Below is a small trained network, with its code and all its weights. Each question gives an input and a target symbol and asks what happens when units are switched off, that is, made to give their printed mean instead of their output.

import numpy as np


def w(rows, s, z=0):
    codes = np.array(rows[::2]) - 128.0
    scale = np.full(codes.shape[1], s)
    scale[-1] = z or s
    return codes * scale


def norm(h):
    return h / np.sqrt((h * h).mean(-1, keepdims=True) + 1e-5)


def softmax(a):
    e = np.exp(a - a.max(-1, keepdims=True))
    return e / e.sum(-1, keepdims=True)


def log_softmax(a):
    a = a - a.max(-1, keepdims=True)
    return a - np.log(np.exp(a).sum(-1, keepdims=True))


def net(x, mask):
    ids = ['αβγδζηθλμφω'.index(c) for c in x.split()]
    T = len(ids)
    res = E[ids] + P[:T]
    u = 0
    for l in range(3):
        r = norm(res)
        for j in range(2):
            rows = slice(4 * j, 4 * j + 4)
            q, k, v = (r @ M[l][rows].T for M in (Q, K, V))
            z = softmax(np.where(np.tri(T) > 0, q @ k.T / 4**0.5, -1e9)) @ v
            o = O[l][rows]
            res = res + np.where(mask[u + j], z, o[:, -1]) @ o[:, :-1]
        u += 2
    return log_softmax(norm(res)[-1] @ U[:, :-1].T + U[:, -1])


Q, K, V, O = {}, {}, {}, {}
E = w([
[128,149,138,163,77,214,76,205,162,159],'α',
[186,4,144,201,113,185,167,57,252,139],'β',
[121,159,99,78,135,42,99,95,137,182],'γ',
[127,121,65,126,142,139,100,174,91,129],'δ',
[137,129,155,92,147,109,105,205,175,79],'ζ',
[99,215,108,173,168,178,176,149,123,126],'η',
[137,170,124,116,107,154,70,93,103,180],'θ',
[173,197,151,89,91,120,174,129,150,176],'λ',
[88,115,74,168,87,105,117,169,145,134],'μ',
[48,131,135,143,105,134,138,98,136,88],'φ',
[81,157,198,129,153,153,170,189,63,181],'ω',
],0.021)
P = w([
[122,110,236,144,111,97,139,35,105,60],'0',
[161,229,61,211,148,132,113,125,90,237],'1',
[85,170,44,195,178,87,168,124,72,194],'2',
[113,168,65,226,134,123,157,137,76,162],'3',
[53,130,96,45,108,163,138,109,119,138],'4',
[94,157,93,57,103,154,102,130,159,192],'5',
[120,156,101,108,92,135,154,108,119,80],'6',
[169,155,94,112,85,149,133,154,124,140],'7',
[177,142,93,158,102,123,132,125,103,1],'8',
[163,140,95,145,108,128,149,145,120,103],'9',
[125,128,91,118,118,94,136,135,137,92],'10',
[98,101,118,109,112,94,120,115,148,135],'11',
[116,94,126,142,101,133,100,140,154,98],'12',
],0.0087)
Q[0] = w([
[101,118,105,105,90,78,127,53,130,174],'0.h0',
[179,148,109,179,93,79,155,89,77,116],'0.h0',
[145,125,137,195,167,103,171,166,183,188],'0.h0',
[138,83,204,168,74,131,112,54,106,163],'0.h0',
[152,118,139,77,161,110,91,160,252,95],'0.h1',
[60,152,158,104,156,174,104,129,70,111],'0.h1',
[133,19,91,93,95,135,156,123,180,153],'0.h1',
[157,134,87,113,1,140,108,77,158,81],'0.h1',
],0.0066)
K[0] = w([
[128,181,108,125,106,139,111,177,31,66],'0.h0',
[73,186,169,96,56,128,72,85,219,28],'0.h0',
[141,46,229,137,103,136,203,115,84,37],'0.h0',
[79,222,123,103,148,113,28,186,56,103],'0.h0',
[110,137,70,122,194,157,153,113,105,187],'0.h1',
[127,254,56,176,191,128,49,161,108,68],'0.h1',
[175,96,110,202,121,130,158,68,232,130],'0.h1',
[184,70,57,195,96,159,147,161,199,76],'0.h1',
],0.0059)
V[0] = w([
[131,79,85,103,29,163,187,10,208,126],'0.h0',
[164,185,36,72,196,136,173,144,154,103],'0.h0',
[140,135,78,102,38,70,63,170,32,183],'0.h0',
[121,191,188,101,174,214,128,118,106,45],'0.h0',
[154,57,66,184,110,183,69,133,165,73],'0.h1',
[127,146,190,146,33,170,180,156,180,94],'0.h1',
[32,238,155,43,124,144,143,140,161,207],'0.h1',
[59,216,33,46,94,153,105,199,74,3],'0.h1',
],0.0059)
O[0] = w([
[70,26,173,122,104,189,107,166,140,219,126],'0.h0',
[107,224,185,166,62,170,141,121,171,117,70],'0.h0',
[187,170,61,48,183,91,217,200,89,112,165],'0.h0',
[84,167,89,128,106,142,53,127,148,62,136],'0.h0',
[181,176,142,87,240,162,155,190,117,149,146],'0.h1',
[43,149,91,87,210,67,127,184,182,135,212],'0.h1',
[127,90,53,138,56,152,108,151,114,174,254],'0.h1',
[92,195,121,2,93,143,139,122,60,178,181],'0.h1',
],0.0078,0.0036)
Q[1] = w([
[163,171,214,46,153,78,70,46,76,78],'1.h0',
[189,82,39,211,90,111,177,165,98,152],'1.h0',
[80,146,84,133,150,154,102,101,85,241],'1.h0',
[76,153,34,98,129,130,153,82,18,98],'1.h0',
[157,59,123,133,124,162,108,124,132,175],'1.h1',
[253,180,38,76,118,172,206,171,210,111],'1.h1',
[195,83,3,127,158,160,73,117,140,189],'1.h1',
[39,77,174,164,52,88,80,170,179,200],'1.h1',
],0.0056)
K[1] = w([
[101,155,71,130,62,125,84,200,156,99],'1.h0',
[145,85,201,35,100,143,108,75,162,120],'1.h0',
[108,80,188,102,182,127,191,192,116,111],'1.h0',
[123,182,195,44,53,147,62,188,59,221],'1.h0',
[52,77,27,126,148,148,83,60,53,90],'1.h1',
[128,165,96,72,52,178,141,204,202,139],'1.h1',
[74,43,138,106,35,176,33,254,61,122],'1.h1',
[203,50,158,109,131,171,222,142,233,151],'1.h1',
],0.0056)
V[1] = w([
[71,147,52,93,63,173,103,105,75,170],'1.h0',
[222,104,58,99,184,162,56,35,139,64],'1.h0',
[196,114,149,235,134,155,125,176,156,115],'1.h0',
[60,109,179,170,184,211,239,164,2,52],'1.h0',
[115,123,74,92,142,51,183,125,131,84],'1.h1',
[20,124,170,147,92,118,97,89,37,164],'1.h1',
[97,133,126,28,86,104,160,116,116,106],'1.h1',
[227,151,197,142,106,96,55,156,236,90],'1.h1',
],0.0062)
O[1] = w([
[137,97,83,80,104,161,100,168,99,156,254],'1.h0',
[82,114,255,103,145,117,51,123,73,140,60],'1.h0',
[93,214,155,180,124,121,91,145,212,102,105],'1.h0',
[230,154,92,104,130,106,88,103,156,83,66],'1.h0',
[140,116,186,85,106,122,121,103,201,244,101],'1.h1',
[144,125,150,139,154,109,32,171,195,141,151],'1.h1',
[69,151,78,110,77,227,173,106,194,59,109],'1.h1',
[17,108,123,152,90,86,209,174,86,129,56],'1.h1',
],0.0068,0.0036)
Q[2] = w([
[125,145,148,215,115,126,156,171,155,146],'2.h0',
[85,173,122,140,60,124,74,113,91,95],'2.h0',
[114,190,9,115,100,128,115,255,89,218],'2.h0',
[70,179,121,48,52,181,181,158,165,129],'2.h0',
[78,157,157,102,174,170,140,101,141,143],'2.h1',
[165,130,113,64,150,98,165,152,132,206],'2.h1',
[139,111,179,134,125,152,151,97,152,80],'2.h1',
[165,136,156,63,40,107,184,173,171,89],'2.h1',
],0.0087)
K[2] = w([
[87,71,131,101,126,75,136,63,162,80],'2.h0',
[171,184,187,75,149,131,110,186,123,99],'2.h0',
[170,88,163,118,146,238,210,72,236,61],'2.h0',
[203,78,111,181,179,209,141,160,137,129],'2.h0',
[192,119,55,201,86,53,177,160,129,122],'2.h1',
[129,131,56,70,111,86,129,148,140,126],'2.h1',
[63,135,162,183,87,159,134,162,112,244],'2.h1',
[137,241,2,76,67,160,117,140,22,137],'2.h1',
],0.0064)
V[2] = w([
[128,92,115,61,172,101,11,206,138,89],'2.h0',
[71,13,195,143,143,15,89,92,139,109],'2.h0',
[188,136,63,214,170,155,110,91,58,106],'2.h0',
[105,151,184,156,143,35,105,66,211,66],'2.h0',
[196,114,81,120,88,2,115,193,153,167],'2.h1',
[99,226,151,196,203,192,160,230,126,146],'2.h1',
[90,64,133,173,121,122,178,214,211,36],'2.h1',
[108,185,172,170,101,198,68,155,41,161],'2.h1',
],0.0063)
O[2] = w([
[105,54,100,78,218,93,153,158,179,65,254],'2.h0',
[103,114,241,165,142,129,99,62,68,109,14],'2.h0',
[163,155,208,172,97,30,38,180,157,205,138],'2.h0',
[141,211,138,91,117,109,141,2,196,60,43],'2.h0',
[112,70,127,240,136,29,227,175,145,53,246],'2.h1',
[59,131,151,188,248,121,123,123,155,150,179],'2.h1',
[133,145,7,95,127,141,173,124,156,127,98],'2.h1',
[70,148,210,72,97,40,148,218,165,194,146],'2.h1',
],0.0071,0.0027)
U = w([
[85,150,85,154,250,86,134,181,117,127,86],'α',
[155,181,191,145,139,122,173,89,155,127,150],'β',
[159,106,171,177,68,131,172,117,33,114,194],'γ',
[214,235,157,87,180,144,103,127,68,117,152],'δ',
[80,188,113,64,139,179,193,83,125,39,169],'ζ',
[89,231,145,139,90,136,24,171,194,129,37],'η',
[118,70,206,91,152,96,76,173,91,145,155],'θ',
[91,116,75,184,91,212,168,69,148,141,2],'λ',
[255,70,132,160,204,187,213,80,176,145,232],'μ',
[149,53,97,54,164,222,54,83,146,110,183],'φ',
[190,149,86,162,89,41,85,127,145,49,136],'ω',
],0.007,0.0025)

Each question gives the input, a string of symbols that net reads in full, and the target symbol t.
The units are the heads (4 rows each of Q, K, V and O). Each row of codes is followed by its name. A weight is (code - 128) times the scale printed after its matrix; where a second scale follows, it is the last column's (O and U).
mask holds one flag per head, layer by layer. A switched-off head (its flag False) gives its mean, the last column of its rows in O, instead of its output. The means were averaged over made-up inputs and are rounded, as every weight is.
A unit's drop is (log p(t) with every unit on - log p(t) with that unit switched off) / (log p(t) with every unit on - log p(t) with every unit switched off).
The circuit of an input: a set's keep is (log p(t) with only the set's units on - log p(t) with every unit switched off) / (log p(t) with every unit on - log p(t) with every unit switched off). Starting from all 6 units, units are removed one at a time, each time the one whose removal leaves the highest keep (on an exact tie, the one counted first), for as long as the keep stays at least 0.8.
circuit, biggest first: the units of the circuit, biggest drop first
most important unit: the unit with the biggest drop
which heads matter: for each layer, one digit per head in row order, 1 if its drop is at least 0.15 and else 0, layers parted by /
input β α γ δ δ γ η φ ω λ φ φ φ, target ζ: circuit, biggest first	(0.h0 0.h1)
input ζ η α λ, target ζ: circuit, biggest first	(2.h0 0.h1)
input γ α ζ θ, target γ: circuit, biggest first	(0.h1 2.h1)
input μ α μ γ θ η, target μ: most important unit	0.h0
input ω θ ζ, target ω: which heads matter	01 / 00 / 01
input φ ω ω, target φ: circuit, biggest first	(1.h1 0.h1 2.h1)
input α ω ω θ δ β θ ζ θ γ α λ δ, target φ: circuit, biggest first	(2.h1 0.h0 1.h0)
input ζ φ η η λ φ, target η: which heads matter	10 / 00 / 11
input μ α θ, target μ: circuit, biggest first	(2.h1 0.h1 1.h0)
input λ μ θ, target λ: circuit, biggest first	(0.h1 1.h0)
input λ μ φ, target λ: which heads matter	01 / 10 / 10
input ω β γ θ α θ α η μ ζ, target θ: which heads matter	10 / 01 / 00
input μ φ λ λ, target μ: which heads matter	10 / 01 / 01
input δ θ β α θ γ, target ω: most important unit	0.h1
input η η α, target η: circuit, biggest first	(0.h0 2.h1)
input λ λ δ, target λ: circuit, biggest first	(0.h1 2.h0)
input η η γ γ, target η: circuit, biggest first	(0.h0 2.h1)
input μ μ α φ μ, target μ: circuit, biggest first	(0.h0 1.h1 2.h1)
input ω δ β δ γ η, target λ: which heads matter	11 / 00 / 01
input γ ω θ, target γ: circuit, biggest first	(2.h1)
input α α λ φ α α α λ, target α: which heads matter	00 / 00 / 01
input α ω α, target α: circuit, biggest first	(0.h0 2.h1 1.h1)
input λ α θ μ, target λ: circuit, biggest first	(2.h0 0.h1)
input μ φ β μ μ θ α α φ δ, target φ: circuit, biggest first	(0.h0 1.h1)
input φ α α μ γ λ β α η ω θ, target δ: which heads matter	11 / 00 / 10
input θ δ ω θ, target θ: which heads matter	10 / 10 / 11
input ω θ η β ζ α α ω, target γ: most important unit	1.h1
input λ μ λ γ, target λ: which heads matter	01 / 10 / 10
input λ ω λ, target λ: which heads matter	01 / 00 / 10
